Here is a tiny trained network, its code and every weight. The questions are about switching its units off for an input and a class, where a switched-off unit gives its printed mean instead of its output.

import numpy as np


def w(rows, s, z=0):
    codes = np.array(rows[::2]) - 128.0
    scale = np.full(codes.shape[1], s)
    scale[-1] = z or s
    return codes * scale


def norm(h):
    return h / np.sqrt((h * h).mean(-1, keepdims=True) + 1e-5)


def f(y):
    return y / 2 * (1 + np.tanh(0.7978845608 * (y + 0.044715 * y**3)))


def log_softmax(a):
    a = a - a.max(-1, keepdims=True)
    return a - np.log(np.exp(a).sum(-1, keepdims=True))


def net(x, mask):
    res = np.array(x, float).reshape(1, 7) / 4 @ E
    u = 0
    for l in range(3):
        y = f(norm(res) @ A[l][:, :-1].T + A[l][:, -1])
        res = res + np.where(mask[u : u + 5], y, B[l][:, -1]) @ B[l][:, :-1]
        u += 5
    return log_softmax(norm(res)[-1] @ U[:, :-1].T + U[:, -1])


A, B = {}, {}
E = w([
[151,149,122,173,25,101,150,49,122,132],'x0',
[118,154,147,171,119,254,97,104,214,106],'x1',
[221,67,181,117,169,133,156,130,147,22],'x2',
[143,130,71,77,123,141,165,135,137,81],'x3',
[90,152,172,153,59,179,115,119,121,147],'x4',
[168,123,183,146,109,152,87,107,107,163],'x5',
[84,142,109,99,157,144,146,153,182,152],'x6',
],0.0088)
A[0] = w([
[160,136,165,175,88,118,150,80,98,127,41],'L0N1',
[120,75,148,85,86,189,113,158,102,121,6],'L0N2',
[104,126,1,94,79,52,180,116,152,96,35],'L0N3',
[104,163,157,135,123,253,94,90,225,117,1],'L0N4',
[131,123,105,99,96,107,103,113,131,108,43],'L0N5',
],0.0057,0.0034)
B[0] = w([
[91,176,183,198,140,32,167,93,177,121,160],'L0N1',
[113,147,69,173,165,124,209,79,98,165,107],'L0N2',
[104,177,77,115,105,118,254,118,77,90,212],'L0N3',
[171,135,60,172,56,184,172,207,197,144,252],'L0N4',
[106,172,143,179,188,115,152,92,123,105,103],'L0N5',
],0.0066,0.0033)
A[1] = w([
[115,157,133,151,143,210,100,101,174,112,3],'L1N1',
[169,137,160,114,192,159,170,128,125,89,131],'L1N2',
[178,130,164,189,96,126,120,106,90,148,65],'L1N3',
[195,66,139,79,255,117,137,144,131,56,26],'L1N4',
[80,149,119,137,157,138,115,144,113,189,32],'L1N5',
],0.0097,0.0032)
B[1] = w([
[191,105,85,237,116,164,153,199,135,207,193],'L1N1',
[152,106,54,118,163,136,107,182,113,117,190],'L1N2',
[134,22,129,144,104,102,109,28,154,174,187],'L1N3',
[233,33,116,110,175,50,40,253,129,9,254],'L1N4',
[120,137,202,81,204,115,89,164,152,115,159],'L1N5',
],0.0072,0.0066)
A[2] = w([
[136,136,136,163,128,251,126,111,180,110,72],'L2N1',
[149,96,166,161,116,112,114,25,121,140,13],'L2N2',
[141,128,171,169,102,114,86,57,98,135,3],'L2N3',
[73,171,136,111,156,113,73,171,103,161,46],'L2N4',
[94,147,131,103,159,100,91,171,106,186,8],'L2N5',
],0.011,0.0036)
B[2] = w([
[153,162,93,157,103,193,147,194,170,249,255],'L2N1',
[102,145,164,140,89,130,92,91,90,97,220],'L2N2',
[141,53,129,116,65,133,79,84,125,97,198],'L2N3',
[122,145,200,62,157,148,143,97,173,130,182],'L2N4',
[69,131,153,107,164,194,127,97,144,110,176],'L2N5',
],0.014,0.0056)
U = w([
[102,201,45,101,117,58,251,87,56,77,56],'0',
[51,152,197,48,196,156,122,99,143,139,125],'1',
[134,69,167,151,43,98,49,28,71,93,21],'2',
[210,41,87,115,197,70,85,219,105,28,188],'3',
[158,144,87,208,88,215,128,202,182,210,250],'4',
],0.015,0.0015)

Each question gives the input, the list of numbers given to net, and the class t.
The units are the neurons (one row each of A and B). Each row of codes is followed by its name. A weight is (code - 128) times the scale printed after its matrix; where a second scale follows, it is the last column's (A, B and U).
mask holds one flag per neuron, layer by layer. A switched-off neuron (its flag False) gives its mean, the last column of its row in B, instead of its output. The means were averaged over made-up inputs and are rounded, as every weight is.
A unit's drop is (log p(t) with every unit on - log p(t) with that unit switched off) / (log p(t) with every unit on - log p(t) with every unit switched off).
The circuit of an input: a set's keep is (log p(t) with only the set's units on - log p(t) with every unit switched off) / (log p(t) with every unit on - log p(t) with every unit switched off). Starting from the 12 units with the biggest drops (on a tie, the unit counted first), units are removed one at a time, each time the one whose removal leaves the highest keep (on an exact tie, the one counted first), for as long as the keep stays at least 0.8.
circuit, biggest first: the units of the circuit, biggest drop first
k most important neurons: the k neurons with the biggest drops, biggest first
drop of u: that unit's drop, to one decimal
input [8,-8,4,-5,-3,-5,-2], class 2: circuit, biggest first : (L1N4 L1N3)
input [8,4,5,-6,1,2,2], class 2: most important neuron : (L1N3)
input [4,-4,-2,4,-6,2,-6], class 0: 2 most important neurons : (L0N3 L1N4)
input [0,1,-2,2,-2,-4,7], class 0: circuit, biggest first : (L0N3 L2N1)
input [8,1,8,7,5,-8,6], class 0: circuit, biggest first : (L0N3 L1N4)
input [-3,-8,-5,-5,6,0,-6], class 1: circuit, biggest first : (L2N4 L2N5)
input [-4,-8,-3,4,-2,-4,-7], class 0: 2 most important neurons : (L0N3 L2N3)
input [3,4,0,3,-6,-8,3], class 0: 2 most important neurons : (L0N3 L1N4)
input [-8,3,-4,3,-3,6,-7], class 3: 2 most important neurons : (L2N1 L1N4)
input [2,-2,-2,1,8,-4,0], class 0: 2 most important neurons : (L2N1 L1N3)
input [-7,5,-2,-5,-7,-1,5], class 3: 2 most important neurons : (L1N4 L2N1)
input [5,3,-7,4,-2,-5,5], class 0: 2 most important neurons : (L0N3 L2N1)
input [-1,-2,-2,-5,3,-6,-6], class 2: 2 most important neurons : (L1N3 L2N3)
input [4,-7,1,3,-3,-2,2], class 0: circuit, biggest first : (L0N3)
input [7,2,-6,6,-1,-2,-8], class 2: 2 most important neurons : (L0N4 L2N3)
input [1,-5,-3,4,-2,5,-4], class 2: drop of L1N4 : 0.2
input [1,-6,-2,6,-4,-7,5], class 0: drop of L0N3 : 0.5
